Each row is followed by its class number.
[-123   75  330  -79  -64 -516   19  265   92 -345  298 -334 -201  336
  340  125  215  191   97 -198  311  229  -69  -81 -197 -517 -122  301
  101 -216 -118 -156  297   88  -17 -105  287 -405  655  138 -263  -30]
7
[ 249 -320  161  117   75  265   -9   71  339   43 -234  -54  136  -65
  -31  178   75 -170 -187  103 -210  308   -1  273  -36 -142  -10 -749
 -124  149 -283 -260  106  -36   25   31  152  -73 -309 -139  185  130]
7
[ 253 -100 -251   61  104 -164 -414   -5  -54 -219   28  -65 -376  533
   15  -11  125 -158  -86 -201 -537  373  -54 -130 -165  -46    9  -39
  213  -94  474 -227  345 -174   -6 -150  195 -324 -130  246  370  226]
6
[-156   46  101  120  -41 -196  -43 -272   24   52  -46  -30  -62  183
  -77 -102   -6   73 -140   57    9   66   66 -104 -295 -230  257  164
  -82  -40  -39 -141 -143  -14 -141  110 -147  -30 -104   19   64   44]
11
[ 140   69  184    2 -173  -14 -149   17   48  210  -98  147 -115 -404
  335  251 -135 -111  -98 -244  129  -72 -118  239 -278  356  226   66
   24   35   16  104  133  -21   35  -16  -81   78   32  -24 -104 -156]
0
[ -13   -6   85  104 -122   83 -152 -116  130  147  -91  -61  -77 -624
  229 -111   59  -46  -61 -178   52  -46 -282  -15   24  100  206   49
  126 -112  -83  111  -15  -22  183  -56  -60   18  123   36   33  -36]
4
[ 190 -294  164   94  268  -80 -173  -94  -24   72  170    5 -456  -67
 -102  136 -220 -131 -205  -14 -239   77 -107 -102   99   90 -275    9
  110   29  193 -122  -42 -209  307  -99 -261  299  182  122   88  184]
8
[   0   30  178  151   89  -18  -22 -304   48   79 -103  -47   32   58
  -86  -96  -17  -58 -170   88 -271   49  -85  -86 -296 -179  189  194
   17 -125  -82 -202 -208   18  -80  -28 -239   36 -120   79  258  183]
8
[ 223  120  283 -111  -59  -81  -11 -292  100  129 -222    9    6  -65
  116  289    6  -78 -343 -345 -108   33  -88  -53 -206  228  236    3
  -92  -91  164   34  -85  160   61 -124   91  264  195   -8  -89 -194]
8
[ 184 -102   98   36 -229   46  -58  -86   44   41 -122   13 -168 -188
  -88 -223 -156  278 -115    3    1   59   11  -70 -229 -118  128  -71
  -19   75  -47  -37   29  -49 -265  -29  -97  -29 -171    7  274   69]
0
[ 162   84  261  119   45 -115   77 -224 -299  141  114 -115  -42 -215
  152  213   47  -33 -209   15  124  102  111  -82 -154   75  -62  -20
  153   33 -171  -59  253  -81 -311  156 -284   59   72   51 -148  -27]
6
[ 320    2 -257 -192  100  111 -200 -253  157   70  -79   34  178  -77
 -114  214 -105  -31  129 -334  -82 -303 -134  224  745  454 -174 -227
 -101  157   17 -214   61  -54 -899 -184  535   47 -390  -90  200 -139]
8
[ -98   97    9   62  -63 -191 -118   24   -9 -105   90  -85   -6  -12
 -141 -101   81  100  156  -60  -66   72   53 -346   93  -41   21  388
   51  -61  231  -97   40    0    6  -18   66   90  152  172   86  -53]
4
[-176  363 -141   45  -75  331   -8  -86   16  316  189  -13  -60  -94
  209 -209  -25  275   38  130  174 -262  202   -2 -107  -94 -129 -176
   79  345 -258  256  202  -37  -77   53 -467   16  -83  -71  239  481]
1
[ 334 -136 -206  128  105  269  207   63 -141 -238 -435 -146  451 -275
  -42  375  -18 -227  117 -342  103 -171 -351   48  103  163 -513   18
  227 -259 -327  265  -67  378 -265 -322  306 -122  596  175 -224 -156]
9
[ 186 -195 -136   79  -61 -200 -109   18  279  -28  -55  -86 -314 -172
   22  134    4 -348 -211 -104 -125  164  -66   19  -58    6 -135   74
   89  -57  139 -330 -103   73  -18  -10 -208 -160  206  123  345  194]
11
[ 162  -47   68   68  -90  -49  -91 -179  143   59    1 -101 -208 -427
  177   87   55   70 -278 -166  -72   18 -198    4 -306  168  208  -49
  -77 -292  150   46  -15  147   28   -2  192    5   55  -28  -41  -80]
8
[ 316  193   29  118   22  167  146    4  -60  292  -52 -182 -184 -178
  -96 -140 -194  -60 -133   37   44   27  282   28   23  130   47 -491
  236  132 -128  132  618 -133   37   54 -300 -193  327 -227  -13  308]
10
[ -62  146   -9  -38   34 -100  116   93  -44   -9 -173 -161   33 -330
  -74  184  -77  -71   36   -2 -146   32  121   98  373  -80 -136  156
  398   92  -95  -60  323    8  217 -100 -231 -109  453    1   14  129]
2
[  31   63 -184 -213 -223  154  246  -80  176  114 -145   84 -254  -47
  -87  -76  234  205 -104 -238 -485   -8  209   80  -77   -4 -422  191
   70 -127  184  -96   49 -112 -210 -206 -188   53 -181   86    9  165]
2
[ -49   22   28   59   29  -49  -50  -88   22   98  -59   22   -7  308
  -69 -216  -28  188 -143   95  -16   32   86   -4  -84 -143   11   74
  -77  175  -24  -60 -337 -113    2    8 -155  185 -199  -70  314  150]
0
[ 122  239  274  -23  -40  169   26  -55  -48  187 -178 -277  190 -351
   38 -292   47  353  -32   20  181  105  292   67 -114 -266 -233 -625
  243  169 -310  128  127  301  -72   17  -16 -167  476  -31  150  140]
3
[ -60   70  -11  -15 -101 -116  -10  -55  106   22   -9  -79  -79  104
 -107  -28 -133   20  -35  225    3   -1   62   92 -138  -57  238  -47
  -29   77  -38 -122 -202  -16 -131    3  -17  122  -41  -52  203  -14]
11
[ -79    5  423   44  254  -64  -61   86  162   95 -173  114  226 -121
  164  -43  317   72 -292 -426 -112  153 -173   -9   40  127  -37   94
   -4 -403  290   82   14  120  326  -51 -155   44  195  108 -119  -52]
1
[  -9   37  -26  -45   24  -49  -92   53  -49 -128  -70  -75 -132  132
 -132 -192  -96  185   99   64 -126   30  156   23  199 -326 -130   93
   -1    3   86 -175  202   19  362   18 -241  -34  139  -41  151  -56]
5
[ 102 -130  348 -232   70  257  145 -311  -16 -119 -580   18 -283  253
 -169  141 -295  532  528 -129 -508 -117 -118  251  146   69 -355   95
  257   75   39 -550  162  221  173  -67   65  105 -136 -309  314 -247]
0
[ 117   25  198   94  541 -249    0  163  -96 -308  182  174 -205  243
   57  -59   86  -72  209 -360 -208  -46 -178  -98  195  191 -148  274
   54  263  652   23 -194 -154  308  140 -153   34  -65   54 -345  -98]
11
[ 136 -117 -173  -20 -202  -88  -95    6  272  163    4   27 -364  140
   -7  153    0  -72  -41  -10  270   72 -336  -25 -284 -250   62   51
   73  -77  -94   17  197 -143 -534 -172 -290    7 -364  150   91  163]
9
[  56   28  237  157   61 -123  -14 -132   47  -26   23  -26 -109  257
 -162 -152  -18  -56  -70    8  -73  -49  203 -184 -170   21  205   84
  -87   -9  214  -83  -63   22   34   58    5   84   18  -89  129  -62]
3
[-171   40   -6   35   44  -87  -50  107  -57 -203  -36   70    8  -68
  -80 -251   19  206    8  -42  -50  146  113  -43  -30  -71  -79  120
   55 -166   97 -207   96   38  227   57 -232  -31   30   96  -32  -39]
2
[ -60   26   78   48  -65 -141  -63   69 -140 -116  -13 -100   62  -81
 -285 -131  -19  212  130   97 -222  -42  123 -142  -21 -287   68  488
  104 -202   45  -73  183   97  344   40 -182 -114  242   85   74  -61]
11
[-194    5  -20   87   49   54  -92   78    5  -74  114  -57  -38 -232
 -113 -228  -39  188  182  176 -156  -58  -21 -110   89 -179   38  234
  133  -78   33   26   75   99  195   -2 -224  -47   95  167  131  -23]
7
[-165 -259  142  -53  140 -272 -130  137 -305 -175   10 -181  -86  138
  -62  412  -16  238  216 -139  199  158  -75 -233 -154  -52 -486 -445
  153  158 -277  211   24  185 -462 -225  426  180  362  121 -467 -336]
6
[  24   43  143   27  -93 -127 -131  -31   60   33  157   26  -29 -120
  -25 -180  -44   30 -232   30  -97   95  168   -7  -83  -12  220   87
 -189   41  194  -98 -125    6   -3  -17  -63  166  -74   17  166   -3]
5
[ 130   -7  159  -66 -130  122  183   10   17   -4   -8 -127   91   95
  190  220  -84 -129  112  -70    3 -105  -92 -169   14 -141  -34   32
   34   40 -203   77  221  285  -50  -12  337 -271  365   11 -199   36]
8
[-221 -198  423 -159   85  -50 -126 -180 -126   41  236 -190 -498 -150
   84  417 -194 -287  614   43  188 -119 -163  -75  190 -120 -209  -72
  316  231  239  179  315   70 -238 -368   18 -142  549  -57   99 -160]
10
[  45 -146 -105 -259  116  -70   24  -41   57 -314 -133   50 -341  454
  -90  234   11    2  102 -125  -99  -12  109  165 -123 -162 -441   11
  258   61 -128 -207   78   86  254  -75 -115 -125   76   41  -94  -80]
3
[ -77   48 -133   37   73   93  -64  173  -41  -84 -127 -145  108  165
 -201    0  -12  214  233  137 -307   11   23  -15   97  -90  -69 -117
  128 -142 -199 -124  293  140  175  -44  260  -54  156   13   70   50]
1
[ 115  104 -161  143  227  -85  -21 -382 -109  349  134  -74 -237 -140
 -208 -150  133   77  -99  -44  -97 -121  187  -81  130  -73  171   35
  113  -67 -209  -15  264  103  135  -28 -270  -87  262  -99  125  293]
10
[ -63 -347 -148  254 -179   38 -328  270  176 -199   17  152 -222 -327
  176 -228 -183 -279 -170  -32  -89 -241  -55   62  159  -61  290  182
  -18 -100   95  -91  265 -166   44  102  223  -51 -362  427  -59 -361]
9
[  11   42  133  198  157  -12 -304  -11  222  142 -107  -57  193 -735
  106  -92  -20 -185 -188 -155   89  104 -166  197   52  331  227   67
  185 -445  102   94  129  206  253  -20  159 -228  429  134  -55   15]
0
[ 224 -457  145  182  537 -130   28 -169  -28  118 -308  -10 -531 -420
  -69  123 -185  -90   27   46    7  156 -157 -115  411 -364 -224  135
   -5    4 -367  -31 -244   32  331 -208 -274 -113  243  -16  -48   23]
8
[ 391 -259  424  172  -43  183  -92  365  -42   27 -143 -148 -114 -384
   68 -167 -170 -208  110  314  138 -125   31  -84  176 -196  -44  142
   73   53 -290   40  348 -185  165   27 -273 -220 -388 -211  211 -128]
3
[ 110 -218 -117 -201 -136  315   88 -205  268   17 -223  -11 -399 -276
 -166 -142 -217  440  -29  153  180 -191 -344 -108  -19 -481 -326 -185
 -326   60  -83  304 -336 -404  -71  -25 -411   59 -201  -33  149   84]
5
[ 127 -314 -168  391 -135  148 -177 -160  -86   63  139  -96 -421 -752
  -87  -20 -234  -80 -163  149 -370   82  144  164  109  -31   42 -260
  175   25  282 -113  430 -166  203   -6 -108  -57  279  103  467  362]
7
[  29   35 -102   68  187 -166   -3  164 -153 -145  -86  -56  159  -62
 -185   22   41   13   66   65 -309  -22  101  -49   94    0  -35    2
   -2 -180  -72 -192  258   52  239   25   47  -42  116 -116  -50   78]
4
[ -53   -5  -39   -4  -48 -254   17    8    1  -56  -86   51  -72  112
 -103 -150  -90  -14 -207   81   32  102  100    7 -111  -80  152   22
  -21   85  -39 -129 -250  -21  -50   52  -68   94   -8   57   83   58]
5
[-206   94  -18   75  -96  -49 -137   28 -232 -137  -72  -46  234 -176
 -193 -233   27  178  206   39  -38  133  100 -119   24  -76  -28  244
  119   23 -181 -184  -90  -21   97  122  -81  -77   84  116  107  -42]
1
[ 255  -11 -459 -158  123  -62 -186  112  -97   18  200  -97 -142   47
 -246  129 -239  -41  197   39 -296 -154 -255  203  600  129   -1 -489
   54  187 -143 -143  263 -278   13 -131   47   27  268 -158  137  153]
7
[ 146  -70  -36   38 -129 -189 -100  -48  128   42  -62 -130 -200  -38
 -126  -90 -245   39 -179   65  209  159  130   19    1  -64   12  -20
  -62  295   67   -7 -218  -19 -210   74   35  -15 -165 -162  106   54]
5
[-144   69  -23  -83  -45 -164  -30   95   61   45   88   33  -57  168
  -73   19  -27  118  -54   52  -67   82  102   -8  -91   57   36  -54
  -45  156  108 -136 -189  -93  -87   -3    6  228    1   70  220   76]
10
[ 230  102  282   23  294  -97   98 -218   71  308  -27  -89  124  255
 -240  -17  295 -132 -261   56  165  123  233 -287   56  -54   60 -339
  -97 -100 -332  -90  160    1  -24   54   21  110  282  -57  -92  150]
0
[ -12  -24   87  -16  -47 -204  -20   29  -69  -98    3   25  -81  140
  -18  -45  -98   68 -137   86   54   -5  130 -169 -267 -247  -46   53
  -48   75  -57  -38  -61   75  -91   27 -123  -16  -23   57   53  125]
3
[ -37 -499  398   52   44  137  514  370 -213  -26  -80  114 -182   51
   40  144   61 -148  419  283 -313 -170   66 -173 -116 -176  188 -343
  -88 -171 -121  287  348  273 -278 -138  416 -290  173  -60 -270 -400]
6
[  -2  -79  190   22  196 -373  202 -102 -154  163  275   -3 -195  207
  -31  343  428 -160 -255   67  140  146  275 -113 -392  -80  -56 -203
 -133 -149 -110   78  202 -146  -70   37   52  -22  239 -142 -348  237]
0
[ -44  -36  353 -108   95 -149   13  127  148   40 -195   -1   12   15
  237   89  104   65   84 -138   95  100 -316   67   36 -144  -17  -30
    6  -48  -15 -124 -125  219   67 -107  185  137   49    0  -53 -128]
9
[ 231  -41  202   45   32  -54   -9  -99  195   98   68  -62   27  328
  -79 -139  -32  -48 -125   28  -26   -4 -108    0 -217 -114  154  -67
  -87   77  -29 -116 -316   13  -87   -4  -72  116  -76  -95  202   92]
4
[ 109  -25  191  -11  334 -216  238   53  -68 -141  -93 -143  127  494
 -392  482  237   54 -188  -89 -515  371  -60 -283 -103   94 -191 -160
  177  -86  100 -126  102   52   26 -234  -28  323  313  -17   53  242]
5
[ -65  105   88  102   -5  -55 -126   24 -116 -100   17 -199   37 -311
  -63 -180   29   43   86   73  -49   -2  133 -165   58 -120  -69  236
   86  -75 -128  -90   74  109  287   -2  -37   11  229   36  -44  -43]
11
[ -57 -117  195   47 -167 -122   -4   33   16    2 -203   31 -209 -182
  246  133   22  -89 -164 -198  -84  -54   23  -47  -49  186   76  132
   58 -134  102  -71  120   80   72   22   96   56   27    1  -35 -266]
3
[  11  -17  157  126   21 -140 -140 -192  107    6  -77    1  -16  -29
  -50 -219 -100   -2 -210  -73  -58  152   37   -4 -227 -115  101  185
  -11   43   45 -187 -295   52 -140  -29 -189  -25 -188   26  216  141]
8
[ 124   89    3  -31  -17   92   34 -154   98  158 -128 -213  233 -125
 -438 -331    5   37   46  220  205   44   89 -109  210 -214   94 -279
   98  -68  -76   90  133  192   16   -6 -141 -145  193 -250  274  252]
8
[-252   35  -29  -30  -33  -45  -68  139 -109 -155  -36    0  -55   -2
  -73 -147  -17  305  133   14 -215   87  167  -70 -150 -223 -110   93
   68  -75  -42  -61  111   -2   46  -92  -41 -132   89  154  -14  -65]
2
[ 159   21   39 -232  250   80  355  289 -116 -292 -381  204  360  289
 -306   44  100  350  414   64 -298   97 -572  177   72  -82   90 -302
  228 -174    9 -136  -47   82  286   22    3  166   54  110  -67   -1]
11
[  41  207   27   74  -71   50 -128  -65  -22  -34   -2  -66  275 -334
  -40 -166   52   60 -100   73 -104  -81   13  -59  -80 -154  248  164
  -90 -152 -152  -92  111  163  249   81 -219    1   37   26  109   34]
1
[ 320  -69  126   24   26 -248 -174   -6 -399  112 -319 -226 -534 -302
   85  372 -223   28  394  219  218 -241  -22  233  104 -408  -17   53
  294  497   81  264  284 -128  464  -14  378   87   62 -195   28  -27]
10
[-156  208   15   11  -25   72  -82   74   51  -10   -3  -82   23  -11
   14 -154   33  169  164   19    8 -125  -59 -101  -88  -31  -82   55
   75   54  -70  -49   31   11  221   23   15  189   46   25   67   87]
9
[ 235 -177 -166   54  -92  288 -208  170  -24 -176  118    5  -89 -253
 -438 -294 -229  -65  143   42 -155  -47  108 -155  502   95 -233  252
   44  -14  309  -73  343 -161  521 -135 -347  207  -45  -24  242   33]
10
[  10  -78   90  -27 -237 -104 -111  213  242 -148  -58 -114 -546 -114
  200  -48 -217  -56 -170    8   38  295   85   26 -198  102 -277   96
  207  230  167 -233 -284 -373 -128  -85 -416  214 -126  186  311 -181]
4
[  42  -15 -120 -141 -207   13   28  244 -120  136 -377   97  191 -327
 -178   59 -145  171   34    7 -330  -71  -53  291  -18   98  116 -301
  372  -36 -303 -104  396  206   90 -133  -83   25  115  -75  288  270]
8
[ 123   38  102  -82 -112 -171   43 -121  172  -16  -17  -28  -54  137
 -144 -185  -91  140 -233   56  221  -36   22  -64 -132 -182  111  125
 -230  122   37    9 -387   -3 -269  -19 -150  214 -234 -101  126  -14]
5
[-147  255 -118 -120 -425  164  -87 -129  145   86  151 -292 -156  -48
  103 -123 -313  240  -53  279  219  294  143   -3 -147 -396  -86   52
  131  264 -126   38  -80  -57  152   90 -261 -123  283  116  118  210]
11
[  25   -1  120  -86   24   -6   -5  -26   14  -15 -125   61  -77 -294
  262  278  -21   57 -212 -278  163   94   54   68  -62   91 -151 -102
  -68   -3  135  182  137   48   91 -133    0  -49  216  -20  -93  -50]
9
[ -80  -47   43  114  -87  -38 -201  139  471   16 -280  -34 -196 -500
  235  -64 -231   17  -58  -84  111  202 -400  256 -152  109  195  164
  219 -303  -92 -157   23  -19  -49   21   45 -273   32  218   -4   -6]
0
[-173 -224  155   31 -146   61   64 -178 -141  -27 -425  190 -260 -312
   89   34  -39  137  -23 -348 -330 -220   64 -111   71  347 -159  130
  104  110  557   10  -65  253  126  -61 -175  280  -99 -143  333 -208]
11
[-243   82  -27  111   -7  -92  -95   83  -46  -79  -31  -55  -52  -78
 -146 -179  -13  254   48   34 -280  123  152  -37  -39  -58   69  253
   59 -161  149  -90   27  -11  169 -101  -60   79   31   54   53 -105]
2
[ -74  205    7  138  263  -95   21 -146  -14    9   70 -286   14 -259
    3  -20 -123 -146 -215  125  280  -47   22  -11 -115  104  -67 -289
  270  -60 -178  157   94   40   33  252 -227 -231  615   -4 -282   80]
0
[  -5 -113  158   98   92   27  -33  -76  -61  114  -74   82 -256 -451
  329  148 -106  -11 -183 -201  -64  -49  -26   38  -60  278  163   15
   -6 -229  -64   55  338   26   38 -112   41 -216   85  -52  -41  -10]
10
[-209   45   58  -21  -16   85   81    7 -114  -52 -145  -34  186 -306
 -215  -69  -58  135  164   85   53 -143   -3 -178  -34  -78  -62  -36
   75  -38 -148  162   35   67  -20  -42  -47   62  256   96  -62  -11]
10
[  -6   14  198  -78 -110   -4 -161   37  129  188  -71   35 -109 -333
  214   95  -55  160  -70 -143  -70  141 -134   18 -134  112  111  -88
 -165 -125   64  -14   40  167  162 -186  118  153   21 -110  -45  -37]
2
[-181   73 -113  154    9   -1 -163  -28 -126  -50   25  -88  -61 -377
  -94 -138  -38   68  183  100  -75  104   93 -127  166 -128   30  159
  110  -94  -13  -74  266   24  295   -1  -84  -37  175   79    7   56]
8
[-180   50 -130   78  145   60  -85  125   13  -80  -19  -79   36 -259
 -193  -75  -33  181  285  100 -254 -145   75    3  197 -108 -134  124
  230  -99 -184 -149  288  219  325   34 -103  -18  210  117    9  -25]
8
[ -67 -123  112   98  162   -8  -51 -135   40  116  -45   96  -78   68
  240    2   40   -5 -250 -164  -31  304  -62   53 -135  -29  188 -292
 -120 -270 -108 -167  109  172   25 -115   16 -139  132   41   23   81]
10
[ 120 -253   70   13  140   90   31  192  -52 -254  -57  129 -144 -571
  160   47   89 -138   78 -182  110   22  207  -78  299   84 -327 -139
 -104  -14  125  -33  157  146  119 -101   66 -149  291  141   54 -274]
9
[-190  250 -172  -36   89 -113   12  210   11  290 -328   -5  107   77
  -58   29   72   28  -90   35  -65    8  273  170    9   58  -39 -246
   71   56  323  294   82  -23  133  -16  -53   26  136 -120  165  189]
10
[ 193 -167  284 -188   84 -121  186  295   85  -53  242  -44   36  354
   60  -39  272   72   37  -42  222  130 -139   30   75 -340 -278  -96
  -20  167  349  285 -372  135 -231 -235  178  103   28   31    4  -48]
9
[  98 -258  195  201  327   62  134  -93 -770  -81   97   96 -207  -43
  283  557  305 -374  147  -63 -801 -225  216 -166  -80  297 -172 -149
    3   26 -185 -336  435   15  142    1  275  145   44   45 -139 -298]
10
[ -77  -44  264   72    1  -63   -3   25  116    6 -135   52  -29 -296
  261  116   59   12 -267 -124  -40  152  -37   50 -201  161  154  -70
 -151 -308  -14 -116   65  134  157   38  191   43   70   15 -204  -99]
1
[  88    6   18   79  -73   22  -72 -105  143   47  -29    0  -34   69
  111 -192 -144   32 -157    8   -2   99 -116  -49 -170 -123  111 -171
 -106   23  -27 -155 -173  -26 -182    9   19   52  -50  109  171  183]
4
[-174  125    2  -96 -130  -28  -34   14  -79  -82   33  -47   14  136
 -182 -112  -50  200  201   13 -235   61  189  -55 -239   -9  -66   57
  107  -10  -60 -155   63   89  -58  -42   84  -21   98   41  -17  -10]
8
[  44   16  -33   65  -90   16  -70   34 -142 -101    0  -64   46 -166
 -188 -136  -59  224   50  -40 -123  -37  152 -175   84    1 -125  235
   16  -61  -96  -84  213  -15   -4  -35  -48    8   87   17   40  -34]
0
